Z_599: [131 177 175 139 180 141 180 145 180 140 177 160 131 130 144 117 195 121
 111 176 105 190 149 125 153 111 147  95 129 177  95  97 135 137 164 170
  73 117 123]
Z_804: [148 173 125 161  84 136  67 139 131 170  92 177 136 136 151 134 138  77
 124 158 131 158  99 118 152 154  97 145 133 107 101 135  94 114 174  72
 134 174 148]
Z_78: [144 137 164  73 141 140 130 160 195 190 147 176 170 177 125 177  95 123
 139 129 136 180  97 111 111 131 177 145 131 153 180 121 105 180  95 117
 175 117 149]
Z_498: [143 129 109 145 113  82 116 178 134 170 206 156 143 126 137 136 104 129
  94 148 101 123 149  99 196 117 135  92 119 146 141 135 122 135 127  80
 183  88 158]
Z_412: [107  99 125 174  67 131 101 138 170 173 145 151 114 136  77 134 158 177
 133 174 154 136 131 148 117 158 136 135 139  97 161 124  72 152 127  81
 183  92 148]
order: [ 67  72  77  84  92  94  97  99 101 107 114 118 124 125 131 131 133 134
 134 135 136 136 136 138 139 145 148 148 151 152 154 158 158 161 170 173
 174 174 177] -> Z_804
tail: [175 139] -> [180 141 180 145 180 140 177 160 131 130 144 117 195 121 111 176 105 190
 149 125 153 111 147  95 129 177  95  97 135 137 164 170  73 117 123]
order: [101 117 154 136 136 170 145  99 177 139 133 127 161  81 151 125 183 158
 173 124  77 148 138 134 131 135 136  92 174 131 152 158 107  97 114 174
 148  72  67] -> Z_412
order: [149 117 175 117  95 180 105 121 180 153 131 145 177 131 111 111  97 180
 136 129 139 123  95 177 125 177 170 176 147 190 195 160 130 140 141  73
 164 137 144] -> Z_78
[152 127  81 183  92] -> Z_412
tail: [127  80 183] -> [ 88 158]

Z_413: [124 179 117 158]
Z_725: [124 179 117  77]
Z_542: [144 175  87 147]
Z_225: [145 175  87 147]
Z_402: [117 156  79 108]
where: [144] -> Z_542, 1
[156  79 108] -> Z_402
tail: [144 175  87] -> [147]
tail: [117 156  79] -> [108]
[124 179 117  77] -> Z_725
[117 158] -> Z_413

Z_889: [ 72 144 102 220  76 221 195 209 105 200  65 214 188  50 116 135  57 114
 218  57 146 204 184 109  85 197  45 116  96  94 109  90 118 200 187 177
 166  94  74 185 165 221 114 102 128]
Z_235: [ 95 134 213 196  43  65 155 120 110  42 166 153  39  56 177 125  85 212
  67  50 135 122 149 118 162  93 183  80 223 143 141  60 110 214 191  56
 140 138 185 124  58 161  39 187 112]
Z_981: [204  94 221  85  94  65 109 114 102 105 185 118 218 188 165 102 116  72
 197  76  45 144 146 200 135 195 166 109 128 184  74 214  57  96 114 220
  90 209 221 177 200  50 116  58 187]
tail: [183  80] -> [223 143 141  60 110 214 191  56 140 138 185 124  58 161  39 187 112]
order: [116  96  94 109  90 118 200 187 177 166  94  74 185 165 221 114 102 128
  72 144 102 220  76 221 195 209 105 200  65 214 188  50 116 135  57 114
 218  57 146 204 184 109  85 197  45] -> Z_889
where: [67] -> Z_235, 19
[102 220] -> Z_889

Z_825: [167 136  89 129  67 149 129 221 166 135  98 114 134 158 109]
Z_94: [172  71 132 113 105 100 156 128 144 105 157 125 138 143 136]
Z_596: [186  54 129 114  77  90 161 155 154 100 151 119 139 165 131]
[77 90] -> Z_596
where: [157] -> Z_94, 11

Z_536: [158 109 131 119 133 150 139  98 137 119]
Z_490: [119 124  54 121 132  88 133 122 103 120]
Z_9: [154 153 152 169 158 152 129 204 139 145]
Z_238: [144 124  54 122 103 100 133  97  94 120]
Z_890: [169 139 152 153 154 129 152 145 203 158]
order: [169 145 129 152 153 154 152 204 158 139] -> Z_9
tail: [144 124  54 122] -> [103 100 133  97  94 120]
[169 139 152 153 154 129 152 145 203 158] -> Z_890
where: [144] -> Z_238, 1
order: [129 139 145 152 152 153 154 158 169 204] -> Z_9

Z_495: [ 55  83 159 141]
Z_850: [130  85 159 141]
Z_28: [ 83  55 160 141]
tail: [ 83  55 160] -> [141]
tail: [ 55 160] -> [141]
tail: [130  85 159] -> [141]
where: [85] -> Z_850, 2
order: [ 85 130 141 159] -> Z_850
order: [141 159  83  55] -> Z_495

Z_794: [131 125 113 131 136 123]
Z_424: [125 108 153 133 136 112]
Z_922: [112 108 154 133 136 112]
Z_701: [205 118  74  76 126 118]
Z_985: [ 85 133 165 142 144 141]
Z_224: [125 113 131 123 131 135]
order: [135 131 123 131 113 125] -> Z_224
tail: [133 165] -> [142 144 141]

Z_938: [168 139 132  61 141  89 174 145  85 102 161 110  83  89  42 143  55 204
  99  79 129  55 138 128 112 176  66 176 204 118 160  43 190 208 114 209
  91  60  54 128 122  47 176 129 203 185 180 199 127 206 144 132 174  47
 188  57]
Z_713: [109  45  75  42 106 183  50 206 108  54 167 194 115 113  69 184 185 135
  56 106 209 143  73  50 111 113 115 215  88 177  78 155  97  55 147 108
 141 121 206  45 187 194 110 187  89 104 137 131 141 198 201  66 179 156
  96 174]
Z_438: [195 164 157 165 154 151 124  69 131  74  60 190 215  99 143 205 139 135
 198 213 166 140 150 119 200  85  59 149  51  75 206  66 193  71 199 197
 130  83 131 151 141 102 195  70 199 156 108 165  51  62  56  76  54 212
 152 209]
Z_768: [ 56 174  52  75  48 176  74  68 130 118 114 109  83 138  93  65  58 102
 207 128 106  54 113  73  93 183 212  79 169  57 188  53  55 114  45  66
 179  68 128 119  62 114 158 162 176 214  55 157 155  54 176 154 185 129
  61 208]
Z_597: [ 62 177 102 195 174 129 138 212 185  76  95 206  91 167 144 189 150 166
 122 149 179  52  85  87  92 186 206 165 176 104 127  58 109  74  47 124
 163 201 139 122  81  87  62 136  68  94 206 111 103  61 153 210  94  71
 196 106]
Z_675: [208 146 165 120 104 171 193  59 216  51 156 194 115 112  69 184 165  47
  50  80 170 161  59 128 142 157 105  52 160  95  83  65 192 174 172 109
 113  97 202 197 207 166 207 191  50 101 102  63 147 195 103 121 163 116
 158  70]
Z_631: [181  92 148 166 130 186 106 200 104 143  54 171  91 207 160 165  53 181
 215 152 129  59 124  97 107 204 120  53  44  94  50 187 149  65 191  93
 194  84 128 100 212  62 122 180 105  56  44 126  42 123 192 118  63 184
 171 146]
Z_799: [208 146 165 120 104 171 193  59 216  51 156  99 187 121 129 127 165  47
  50  80 170 161  59 128  53 157 105  52 160  95  83  65 192 174 172 109
 113  97 202 197 207 166 184 191  50 101 102  63 147 195 103 121 163 116
 158  70]
Z_559: [109  45  75  42 106 183  50 206 108  54 167 194 115 113  69 184 185 135
  56 106 209 143  73  50 111 113 115 215  88 177  78 155  97  55 147 108
 141 121 206  45 157 119 160 127 138 163  42  75 141  50 106 178 129 141
  44 214]
tail: [155  54] -> [176 154 185 129  61 208]
[208 146 165 120 104 171 193  59 216  51 156  99 187 121 129 127 165  47
  50  80 170 161  59 128  53 157 105  52 160  95  83  65 192 174 172 109
 113  97 202 197 207 166 184 191  50 101 102  63 147 195 103 121 163 116
 158  70] -> Z_799
tail: [154 185 129] -> [ 61 208]

Z_421: [149  36  89 157 116 149  37  75 188 160  69 122 132 104 152 170]
Z_296: [178 124 126  86 154 183 153 135 127 196 123  63 200  71 113 139]
Z_821: [158 119 126 117 147 158 109 112 143 173 100  94 159  91 142 142]
Z_991: [ 98 135 156 139 144 106 218 179  62  80 202 154 112 171 108  95]
[ 86 154 183] -> Z_296
where: [37] -> Z_421, 7

Z_546: [197 180 176 119 152 147 179]
Z_184: [127 170 100 142 102  80 195]
Z_992: [119 176 180 152 180 147 197]
tail: [142 102] -> [ 80 195]
where: [142] -> Z_184, 4
tail: [176 119] -> [152 147 179]
order: [ 80 100 102 127 142 170 195] -> Z_184
[180 152] -> Z_992
order: [197 119 176 180 152 180 147] -> Z_992
order: [195 142 127 100 102 170  80] -> Z_184

Z_325: [179 184 161 140]
Z_40: [136 137 138 156]
Z_99: [56 95 57 56]
Z_106: [116 120 127 137]
Z_116: [156 128 137 132]
Z_775: [166 137 138 156]
Z_747: [181 186 158 139]
Z_786: [184 179 148 172]
Z_149: [157 122 163 165]
Z_561: [112 133 108 123]
tail: [95 57] -> [56]
where: [148] -> Z_786, 3

Z_141: [160 120 168 153 140 125 103 100  87 174  68 156 130 105 141 110 228 119
 134 140  66]
Z_151: [160 152 168 153 159 125 103  99  87 208  68 158 130  98 141 110 164 119
 134 128  66]
Z_609: [168  98  68 119 152 103 128 208 130 110 134  87 158 160 154 164 159 125
  66  99 141]
tail: [103 100] -> [ 87 174  68 156 130 105 141 110 228 119 134 140  66]
tail: [105 141 110 228 119] -> [134 140  66]
[120 168 153 140 125 103 100  87 174  68 156] -> Z_141
order: [110 228 119 134 140  66 160 120 168 153 140 125 103 100  87 174  68 156
 130 105 141] -> Z_141
order: [ 66  68  87  98  99 103 110 119 125 128 130 134 141 152 153 158 159 160
 164 168 208] -> Z_151

Z_923: [159  59 128  78]
Z_558: [ 55 120  56 158]
Z_429: [ 68 111  75 182]
Z_760: [ 55 119 201 133]
tail: [ 55 120] -> [ 56 158]
where: [158] -> Z_558, 4
[111  75] -> Z_429

Z_899: [114 137 123 172 161 156 158]
Z_226: [114 137 121 164 148 157 220]
Z_11: [114 146 136 164 140 172  95]
Z_72: [119 137 123 103 148 101 212]
Z_568: [142 172 204 164 136 145 164]
Z_810: [114 137 205 164 161 157 213]
Z_343: [101 124 123 197 148 157 212]
Z_241: [114 164 136 164 140 172  95]
tail: [161 157] -> [213]
tail: [204 164] -> [136 145 164]
where: [220] -> Z_226, 7
[114 137 121 164 148 157] -> Z_226

Z_827: [102 143 154 129 171  29 189  85 186  94  57 130]
Z_67: [ 45 154 104 156 134 142 122 186 189  93 129  72]
Z_171: [144 185  29 130 102  85 122 186 188  94 129 171]
order: [130 171  85 102 143 154 189 129  29 186  57  94] -> Z_827
tail: [186 188  94 129] -> [171]
tail: [130 102] -> [ 85 122 186 188  94 129 171]
where: [144] -> Z_171, 1
where: [142] -> Z_67, 6
tail: [122 186 189] -> [ 93 129  72]
order: [186  94  85  57 130 171 143 154 129 189  29 102] -> Z_827

Z_133: [ 62  70  74  80 214]
Z_58: [126 135 120 138 160]
Z_427: [126 136 120 138 158]
Z_872: [ 88 105 202 112 113]
Z_339: [105 113 180 120 103]
Z_800: [155 147 163 150 112]
Z_131: [113 105 202 113  88]
Z_896: [189 178 186 172  48]
Z_682: [188 203 134 192  96]
[113 105] -> Z_131
tail: [126 136 120 138] -> [158]
order: [ 88 113 202 105 113] -> Z_131

Z_466: [160 159 154 155 168 142 126 129]
Z_967: [159 154 154 113 168 142 126 130]
Z_276: [ 85 161 159 154 108 152 103  90]
Z_177: [175 101 154 155 168 142 125 166]
tail: [154 155 168 142 126] -> [129]
[161 159 154] -> Z_276
tail: [101 154 155] -> [168 142 125 166]
tail: [ 85 161 159 154] -> [108 152 103  90]
[159 154 155 168 142] -> Z_466

Z_249: [166 203  53 157 187]
Z_273: [ 53 156 122 188  82]
Z_576: [100 203  53 158 187]
[ 53 156 122 188  82] -> Z_273
[100 203] -> Z_576
where: [158] -> Z_576, 4
[ 53 157] -> Z_249

Z_940: [138 135 135 138 165 107 116 138 134 122 135 134 141 116 142 129 138 116
 145 137 125 105 158 140 118 115 123 155 137 142 155 136 117 153]
Z_337: [125 137 142 135 138 115 136 138 137 134 117 129 118 138 116 134 137 142
 135 138 136 112 122 134 143 166 184  60 187 156  92 167  97  70]
Z_319: [141 137 115 165 116 142 140 117 155 116 138 137 138 134 135 158 125 118
 123 153 115 107 155 105 145 142 137 138 135 134 122 129 135 136]
Z_621: [125 137 142 135 138 135 136 138 137 134 117 129 118 145 116 134 137 138
 116 140 155 123 122 142 165 115 107 158 105 135 141 116 155 153]
[145 116 134 137 138 116 140 155 123] -> Z_621
[125 137 142 135 138 115 136 138 137 134 117 129 118 138 116 134 137 142
 135 138 136 112 122 134 143 166 184  60 187 156  92 167  97  70] -> Z_337
[138 135 135 138 165 107 116 138 134 122 135 134 141 116 142 129 138 116
 145 137 125 105 158 140 118 115 123 155 137 142 155 136 117 153] -> Z_940
order: [105 107 115 116 116 116 117 118 122 123 125 129 134 134 135 135 135 136
 137 137 137 138 138 138 140 141 142 142 145 153 155 155 158 165] -> Z_621
tail: [158 125 118] -> [123 153 115 107 155 105 145 142 137 138 135 134 122 129 135 136]
order: [137 134 117 129 118 145 116 134 137 138 116 140 155 123 122 142 165 115
 107 158 105 135 141 116 155 153 125 137 142 135 138 135 136 138] -> Z_621
where: [143] -> Z_337, 25

Z_59: [119 160 144 145]
Z_677: [118 160 144 145]
Z_168: [183 103 109  85]
Z_710: [120 180  85 128]
Z_212: [163 102 104 145]
[183 103] -> Z_168
where: [128] -> Z_710, 4
order: [118 144 145 160] -> Z_677
[118 160 144 145] -> Z_677
[119 160 144 145] -> Z_59

Z_733: [161 109 119 166 119 136 142 111 141 163 157 135 118 109  80  86 103 171
 120 144 116 118 128 123 159 150 129 106 125 126  95 115 137 147 135 165]
Z_60: [167 102 115 179 117 136 147 110 145 170 168 140 113 109  67  71 100 181
 122 149 112 112 128 124 164 155 136 102 127 126  81 115 138 151 135 178]
Z_875: [167  98 110 190 118 130 151 119 149 169 178 138 106 118  62  56 104 183
 130 152 107 104 129 130 160 155 150 105 133 128  65 121 151 138 132 187]
Z_575: [168 100 114 184 117 134 149 112 147 171 172 143 111 111  64  65 100 183
 124 151 110 110 128 126 164 156 140 103 129 126  75 116 138 151 134 182]
Z_147: [165  98 110 190 118 130 151 119 149 169 178 148 106 118  62  56 104 183
 130 152 107 104 129 130 160 155 150 105 133 128  65 121 136 150 132 187]
[167 102 115 179 117 136 147 110 145 170 168 140 113 109  67  71 100 181
 122 149 112 112 128 124 164 155 136 102 127 126  81 115 138 151 135 178] -> Z_60
[165  98 110 190 118 130 151 119 149 169 178 148 106 118  62  56 104 183
 130 152 107 104 129 130 160 155 150 105 133 128  65 121 136 150 132 187] -> Z_147
[166 119 136 142 111] -> Z_733
[168 100 114 184 117 134 149 112 147 171 172 143 111 111  64  65 100 183
 124 151 110 110 128 126 164 156 140 103 129 126  75 116 138 151 134 182] -> Z_575

Z_845: [ 77 110  90  81 127 142 146 138]
Z_333: [118 122 124 133 112 114 143  93]
Z_668: [127 131 125 117 132 131 110 115]
Z_22: [154 174 113 152  92 124 152 118]
Z_118: [127 132 125 117 124 102 158 133]
Z_231: [202 153 143 202 139 158  88 106]
Z_361: [140  76 159 132 191 141  80 134]
Z_513: [106 148  98 119 100 157 127 126]
Z_986: [131 146 107 109 114  93 187 153]
Z_253: [ 84  94 139  65 145 107 141 174]
where: [157] -> Z_513, 6
where: [76] -> Z_361, 2
tail: [127 132 125 117] -> [124 102 158 133]
[ 94 139  65 145 107 141 174] -> Z_253

Z_499: [157 172 167 172 120 160 100]
Z_445: [190 170 160 152 139 150  71]
Z_207: [145 129 128 133 133 135 132]
Z_332: [105 103  87  85  74  92 198]
Z_873: [ 98  86  53  62  90  78 199]
Z_203: [155 128 144 135 145 141 121]
Z_645: [161 141 124 130 100 132 156]
Z_340: [167 185 208 204 177 195  35]
Z_510: [ 80  79  33  56  73  69 230]
[128 133 133] -> Z_207
tail: [80 79] -> [ 33  56  73  69 230]

Z_731: [175 143  87 139 225 107 156 141  91]
Z_491: [175 143  87 139 225 107 156  99 128]
Z_65: [148 140  83 129 226  96 151 103 122]
Z_734: [104  61 101 177 196 106  83 136  89]
Z_528: [122 129 151  96 148 103 140 226  82]
Z_944: [104  95  89 129 226  89 101  97 101]
[104  95  89 129 226  89 101  97 101] -> Z_944
tail: [ 61 101] -> [177 196 106  83 136  89]
order: [122 103 151  96 226 129  83 140 148] -> Z_65

Z_524: [ 94 112 124  63]
Z_723: [ 63 125 113  94]
Z_102: [ 70  82 137  91]
Z_287: [ 72 163 135 127]
Z_707: [ 63 124  94  64]
Z_670: [107 115 106 188]
Z_444: [179 115 105 188]
[ 63 124] -> Z_707
tail: [ 72 163 135] -> [127]
[94 64] -> Z_707
[ 70  82 137  91] -> Z_102
order: [ 94  63 125 113] -> Z_723
order: [ 63  64  94 124] -> Z_707
where: [135] -> Z_287, 3

